Here is a tiny trained network, its code and every weight. The questions are about switching its units off for an input and a class, where a switched-off unit gives its printed mean instead of its output.

import numpy as np


def w(rows, s, z=0):
    codes = np.array(rows[::2]) - 128.0
    scale = np.full(codes.shape[1], s)
    scale[-1] = z or s
    return codes * scale


def norm(h):
    return h / np.sqrt((h * h).mean(-1, keepdims=True) + 1e-5)


def f(y):
    return y / 2 * (1 + np.tanh(0.7978845608 * (y + 0.044715 * y**3)))


def log_softmax(a):
    a = a - a.max(-1, keepdims=True)
    return a - np.log(np.exp(a).sum(-1, keepdims=True))


def net(x, mask):
    res = np.array(x, float).reshape(1, 8) / 4 @ E
    u = 0
    for l in range(3):
        y = f(norm(res) @ A[l][:, :-1].T + A[l][:, -1])
        res = res + np.where(mask[u : u + 9], y, B[l][:, -1]) @ B[l][:, :-1]
        u += 9
    return log_softmax(norm(res)[-1] @ U[:, :-1].T + U[:, -1])


A, B = {}, {}
E = w([
[105,173,125,86,119,155,91],'x0',
[148,186,217,140,117,155,157],'x1',
[173,163,180,130,85,2,122],'x2',
[144,190,173,126,139,148,158],'x3',
[138,75,134,73,62,100,227],'x4',
[62,146,116,14,127,116,125],'x5',
[174,157,143,151,192,98,207],'x6',
[100,134,143,128,111,104,183],'x7',
],0.0083)
A[0] = w([
[80,143,159,84,36,141,131,138],'0.n0',
[147,149,128,134,147,106,164,243],'0.n1',
[126,82,111,208,101,76,2,95],'0.n2',
[123,197,155,126,137,167,169,60],'0.n3',
[111,199,103,165,158,147,27,4],'0.n4',
[126,157,151,144,148,182,45,65],'0.n5',
[113,201,129,163,146,207,44,121],'0.n6',
[137,80,157,103,94,75,158,4],'0.n7',
[110,112,109,124,152,189,181,165],'0.n8',
],0.0091,0.0027)
B[0] = w([
[196,169,150,1,84,115,56,202],'0.n0',
[134,73,153,162,116,82,172,195],'0.n1',
[82,122,48,191,32,139,120,253],'0.n2',
[127,106,114,154,135,74,72,166],'0.n3',
[26,199,106,148,178,175,143,202],'0.n4',
[25,134,163,130,237,49,157,184],'0.n5',
[89,209,93,107,174,83,103,239],'0.n6',
[135,175,90,181,151,219,73,164],'0.n7',
[152,91,48,84,133,115,142,202],'0.n8',
],0.0083,0.0047)
A[1] = w([
[53,165,188,178,193,193,14,55],'1.n0',
[46,18,175,116,177,187,119,9],'1.n1',
[85,235,108,152,221,111,78,137],'1.n2',
[170,158,70,164,154,196,66,6],'1.n3',
[55,227,173,61,105,123,23,66],'1.n4',
[245,181,151,173,124,78,172,122],'1.n5',
[43,226,112,166,254,186,37,5],'1.n6',
[121,73,74,39,152,159,224,157],'1.n7',
[111,164,149,51,153,69,165,201],'1.n8',
],0.0072,0.003)
B[1] = w([
[103,225,4,103,177,113,170,190],'1.n0',
[166,96,122,109,144,114,179,123],'1.n1',
[99,180,90,203,167,193,123,241],'1.n2',
[63,208,127,117,102,52,159,128],'1.n3',
[92,157,178,60,194,203,111,228],'1.n4',
[102,235,253,214,115,95,174,193],'1.n5',
[68,254,8,209,244,210,75,254],'1.n6',
[187,69,160,148,206,209,128,212],'1.n7',
[199,114,158,223,47,219,62,203],'1.n8',
],0.0062,0.0057)
A[2] = w([
[194,124,138,72,81,122,123,28],'2.n0',
[169,176,174,197,130,51,180,2],'2.n1',
[197,83,147,156,102,168,117,154],'2.n2',
[92,31,130,96,153,148,173,55],'2.n3',
[177,65,62,85,194,176,219,140],'2.n4',
[154,133,121,98,107,99,66,192],'2.n5',
[169,186,136,7,115,104,106,177],'2.n6',
[125,57,83,159,77,139,96,100],'2.n7',
[166,147,150,145,112,59,210,45],'2.n8',
],0.011,0.0022)
B[2] = w([
[89,154,153,84,177,166,126,179],'2.n0',
[203,167,204,192,2,77,243,241],'2.n1',
[89,165,26,108,183,103,164,213],'2.n2',
[176,95,152,97,182,119,163,180],'2.n3',
[236,45,161,63,231,30,170,253],'2.n4',
[92,107,156,115,57,202,169,167],'2.n5',
[69,83,236,135,104,186,15,211],'2.n6',
[90,91,107,119,105,73,163,198],'2.n7',
[175,165,180,194,163,117,57,203],'2.n8',
],0.0087,0.0054)
U = w([
[80,103,211,60,70,204,29,228],'0',
[192,181,215,231,56,63,174,72],'1',
[61,54,36,180,51,88,101,75],'2',
[198,11,103,67,222,85,162,139],'3',
[35,213,31,200,227,176,53,253],'4',
],0.011,0.0021)

Each question gives the input, the list of numbers given to net, and the class t.
The units are the neurons (one row each of A and B). Each row of codes is followed by its name. A weight is (code - 128) times the scale printed after its matrix; where a second scale follows, it is the last column's (A, B and U).
mask holds one flag per neuron, layer by layer. A switched-off neuron (its flag False) gives its mean, the last column of its row in B, instead of its output. The means were averaged over made-up inputs and are rounded, as every weight is.
A unit's drop is (log p(t) with every unit on - log p(t) with that unit switched off) / (log p(t) with every unit on - log p(t) with every unit switched off).
The circuit of an input: a set's keep is (log p(t) with only the set's units on - log p(t) with every unit switched off) / (log p(t) with every unit on - log p(t) with every unit switched off). Starting from the 12 units with the biggest drops (on a tie, the unit counted first), units are removed one at a time, each time the one whose removal leaves the highest keep (on an exact tie, the one counted first), for as long as the keep stays at least 0.8.
units of the circuit, in order: the units of the circuit, biggest drop first
top k neurons: the k neurons with the biggest drops, biggest first
k most important neurons of layer l: the k neurons of layer l with the biggest drops, biggest first
drop of u: that unit's drop, to one decimal
input [5,0,0,2,4,8,7,-5], class 0: units of the circuit, in order	(2.n6)
input [5,6,-4,2,8,-4,0,-1], class 3: units of the circuit, in order	(0.n8 2.n4)
input [2,4,2,-8,6,6,6,1], class 0: units of the circuit, in order	(0.n0 2.n6)
input [8,3,-8,-7,2,3,-5,-1], class 0: units of the circuit, in order	(0.n0 2.n2)
input [5,-6,4,-8,2,2,-7,5], class 0: units of the circuit, in order	(0.n0 2.n6)
input [-2,-8,-2,0,1,-6,-1,2], class 2: units of the circuit, in order	(0.n2 2.n7)
input [4,3,-6,2,8,1,-1,-2], class 3: top 2 neurons	(2.n4 1.n7)
input [-4,-2,6,2,7,-1,-5,0], class 0: units of the circuit, in order	(0.n0 2.n6)
input [-3,4,-3,7,-1,7,4,1], class 1: top 4 neurons	(0.n4 0.n1 0.n3 1.n6)
input [6,-7,4,3,-1,-3,-2,4], class 2: 2 most important neurons of layer 0	(0.n2 0.n6)
input [4,-3,-4,2,3,-5,7,6], class 3: top 3 neurons	(0.n8 2.n4 1.n7)
input [1,-8,3,3,6,7,2,-3], class 0: 2 most important neurons of layer 0	(0.n0 0.n8)
input [-7,-7,8,-3,-7,8,3,5], class 2: top 2 neurons	(0.n2 1.n5)
input [2,4,6,-7,-1,-5,-3,3], class 2: most important neuron of layer 0	(0.n2)
input [0,-8,-2,3,6,3,-5,-6], class 3: drop of 2.n4	0.2
input [-3,4,-3,-5,1,7,-3,3], class 0: drop of 0.n0	1.7
input [-4,-6,1,-5,0,-4,-7,-3], class 2: drop of 1.n8	0.0
input [-1,2,3,-6,5,5,0,4], class 0: drop of 0.n0	0.5
